Below are the code and all the weights of a small trained network. Each question names an input and a class and asks about switching units off, where a switched-off unit gives its printed mean instead of its output.

import numpy as np


def w(rows, s, z=0):
    codes = np.array(rows[::2]) - 128.0
    scale = np.full(codes.shape[1], s)
    scale[-1] = z or s
    return codes * scale


def f(y):
    return np.maximum(y, 0)


def log_softmax(a):
    a = a - a.max(-1, keepdims=True)
    return a - np.log(np.exp(a).sum(-1, keepdims=True))


def net(x, mask):
    res = np.array(x, float).reshape(1, 2) / 4 @ E
    y = f(res @ A[0][:, :-1].T + A[0][:, -1])
    res = res + np.where(mask, y, B[0][:, -1]) @ B[0][:, :-1]
    return log_softmax(res[-1] @ U[:, :-1].T + U[:, -1])


A, B = {}, {}
E = w([
[86,113,100,246,120],'x0',
[149,17,124,118,146],'x1',
],0.014)
A[0] = w([
[151,167,150,125,120,141],'N1',
[112,172,124,121,100,105],'N2',
[163,125,136,107,136,97],'N3',
[134,5,113,114,122,109],'N4',
[121,112,100,120,113,253],'N5',
[127,136,103,160,171,167],'N6',
[143,141,141,109,127,226],'N7',
[122,239,114,145,124,137],'N8',
[140,145,106,5,128,87],'N9',
[119,117,95,233,113,103],'N10',
],0.021,0.012)
B[0] = w([
[155,117,117,115,119,177],'N1',
[141,144,88,113,144,175],'N2',
[104,151,124,118,86,153],'N3',
[200,192,41,72,138,217],'N4',
[218,55,216,215,200,202],'N5',
[148,78,162,130,103,174],'N6',
[146,38,196,186,157,200],'N7',
[210,149,65,88,155,255],'N8',
[51,139,140,121,5,239],'N9',
[51,124,168,103,17,232],'N10',
],0.022,0.019)
U = w([
[72,97,154,112,33,153],'0',
[189,131,11,78,141,117],'1',
[161,33,202,203,168,255],'2',
[53,109,117,155,139,77],'3',
[90,119,137,143,196,80],'4',
[50,166,112,144,119,85],'5',
],0.013,0.0069)

Each question gives the input, the list of numbers given to net, and the class t.
The units are the neurons (one row each of A and B). Each row of codes is followed by its name. A weight is (code - 128) times the scale printed after its matrix; where a second scale follows, it is the last column's (A, B and U).
mask holds one flag per neuron, in row order. A switched-off neuron (its flag False) gives its mean, the last column of its row in B, instead of its output. The means were averaged over made-up inputs and are rounded, as every weight is.
A unit's drop is (log p(t) with every unit on - log p(t) with that unit switched off) / (log p(t) with every unit on - log p(t) with every unit switched off).
The circuit of an input: a set's keep is (log p(t) with only the set's units on - log p(t) with every unit switched off) / (log p(t) with every unit on - log p(t) with every unit switched off). Starting from all 10 units, units are removed one at a time, each time the one whose removal leaves the highest keep (on an exact tie, the one counted first), for as long as the keep stays at least 0.8.
circuit, biggest first: the units of the circuit, biggest drop first
unit that matters most: the unit with the biggest drop
k most important neurons: the k neurons with the biggest drops, biggest first
drop of u: that unit's drop, to one decimal
input [1,-2], class 2: unit that matters most : N4
input [-2,-2], class 2: circuit, biggest first : [N4 N10]
input [-3,2], class 2: circuit, biggest first : [N10 N8]
input [5,-6], class 1: 2 most important neurons : [N8 N9]
input [-5,7], class 1: 2 most important neurons : [N4 N10]
input [3,4], class 1: 3 most important neurons : [N4 N9 N7]
input [3,1], class 2: 2 most important neurons : [N9 N5]
input [1,4], class 1: 2 most important neurons : [N4 N7]
input [3,-7], class 1: drop of N8 : 0.8
input [0,2], class 2: drop of N8 : 0.4
input [3,5], class 1: drop of N4 : 5.4
